Below are the code and all the weights of a small trained network. Each question names an input and a class and asks about switching units off, where a switched-off unit gives its printed mean instead of its output.

import numpy as np


def w(rows, s, z=0):
    codes = np.array(rows[::2]) - 128.0
    scale = np.full(codes.shape[1], s)
    scale[-1] = z or s
    return codes * scale


def norm(h):
    return h / np.sqrt((h * h).mean(-1, keepdims=True) + 1e-5)


def f(y):
    return np.maximum(y, 0)


def log_softmax(a):
    a = a - a.max(-1, keepdims=True)
    return a - np.log(np.exp(a).sum(-1, keepdims=True))


def net(x, mask):
    res = np.array(x, float).reshape(1, 5) / 4 @ E
    u = 0
    for l in range(2):
        y = f(norm(res) @ A[l][:, :-1].T + A[l][:, -1])
        res = res + np.where(mask[u : u + 3], y, B[l][:, -1]) @ B[l][:, :-1]
        u += 3
    return log_softmax(norm(res)[-1] @ U[:, :-1].T + U[:, -1])


A, B = {}, {}
E = w([
[175,129,160,161,100,114,216,186,173,135,123,10],'x0',
[117,70,100,154,96,196,100,94,158,198,148,98],'x1',
[120,109,203,99,117,76,127,73,84,128,134,99],'x2',
[220,122,1,126,32,30,172,66,145,104,195,163],'x3',
[174,88,111,87,139,149,106,162,68,144,111,112],'x4',
],0.0079)
A[0] = w([
[181,182,161,129,168,59,181,214,126,69,105,116,40],'L0N0',
[154,66,140,173,81,187,137,108,176,214,161,59,29],'L0N1',
[160,123,150,177,91,95,209,203,162,149,99,8,2],'L0N2',
],0.013,0.0045)
B[0] = w([
[117,157,99,37,155,134,207,98,193,80,69,115,231],'L0N0',
[125,154,137,7,103,155,200,109,184,69,73,131,215],'L0N1',
[39,178,96,147,125,62,11,163,83,211,216,161,251],'L0N2',
],0.013,0.011)
A[1] = w([
[218,147,76,155,40,35,205,178,158,148,221,28,39],'L1N0',
[74,164,215,165,152,146,157,252,149,165,102,16,6],'L1N1',
[87,175,128,193,129,85,42,192,60,167,213,184,105],'L1N2',
],0.012,0.002)
B[1] = w([
[191,91,204,213,128,169,142,177,136,149,117,63,200],'L1N0',
[254,87,99,227,63,112,178,134,167,166,152,73,187],'L1N1',
[137,107,147,181,125,104,68,147,81,146,153,129,254],'L1N2',
],0.014,0.01)
U = w([
[28,143,116,164,124,93,22,160,47,157,198,145,129],'0',
[71,167,133,38,128,144,228,146,163,59,114,58,254],'1',
[215,82,166,255,84,125,184,196,118,120,174,13,20],'2',
],0.0085,0.0016)

Each question gives the input, the list of numbers given to net, and the class t.
The units are the neurons (one row each of A and B). Each row of codes is followed by its name. A weight is (code - 128) times the scale printed after its matrix; where a second scale follows, it is the last column's (A, B and U).
mask holds one flag per neuron, layer by layer. A switched-off neuron (its flag False) gives its mean, the last column of its row in B, instead of its output. The means were averaged over made-up inputs and are rounded, as every weight is.
A unit's drop is (log p(t) with every unit on - log p(t) with that unit switched off) / (log p(t) with every unit on - log p(t) with every unit switched off).
unit that matters most: the unit with the biggest drop
k most important neurons: the k neurons with the biggest drops, biggest first
k most important neurons of layer l: the k neurons of layer l with the biggest drops, biggest first
drop when u is switched off: that unit's drop, to one decimal
input [3,6,-4,-2,3], class 1: unit that matters most : L0N1
input [5,7,7,4,-2], class 1: 2 most important neurons : L0N1, L1N2
input [7,7,-3,5,1], class 0: 2 most important neurons : L0N2, L0N0
input [-5,0,1,-6,-2], class 2: 3 most important neurons : L0N0, L0N2, L0N1
input [8,4,4,-8,1], class 0: 2 most important neurons : L0N2, L1N0
input [-7,-4,7,8,-3], class 2: 3 most important neurons : L0N2, L0N0, L0N1
input [-2,-3,8,5,-8], class 2: 4 most important neurons : L0N2, L0N1, L0N0, L1N0
input [-5,-6,8,-2,-8], class 1: 2 most important neurons : L0N2, L1N2
input [4,-7,-4,-2,1], class 1: 2 most important neurons : L0N0, L1N2
input [1,-2,-7,-5,-8], class 2: 2 most important neurons : L1N1, L0N1
input [-2,6,4,-8,6], class 2: 3 most important neurons : L1N1, L0N0, L0N2
input [-2,5,8,-6,-5], class 2: 2 most important neurons : L0N0, L1N1
input [-2,-5,4,-6,6], class 2: 2 most important neurons of layer 0 : L0N1, L0N2
input [1,7,-5,-6,2], class 1: unit that matters most : L0N1
input [-4,5,3,-5,-4], class 1: 2 most important neurons of layer 1 : L1N2, L1N0
input [4,4,-2,-3,-7], class 0: 2 most important neurons of layer 0 : L0N2, L0N0
input [-1,-2,2,-5,-1], class 2: drop when L1N0 is switched off : 0.0
input [1,3,5,1,-8], class 1: drop when L0N1 is switched off : 1.0
input [7,-3,4,-3,4], class 0: drop when L0N2 is switched off : 2.0
input [0,3,3,-5,6], class 2: most important neuron of layer 0 : L0N0
input [7,-3,-4,-7,-7], class 0: 2 most important neurons of layer 1 : L1N0, L1N2
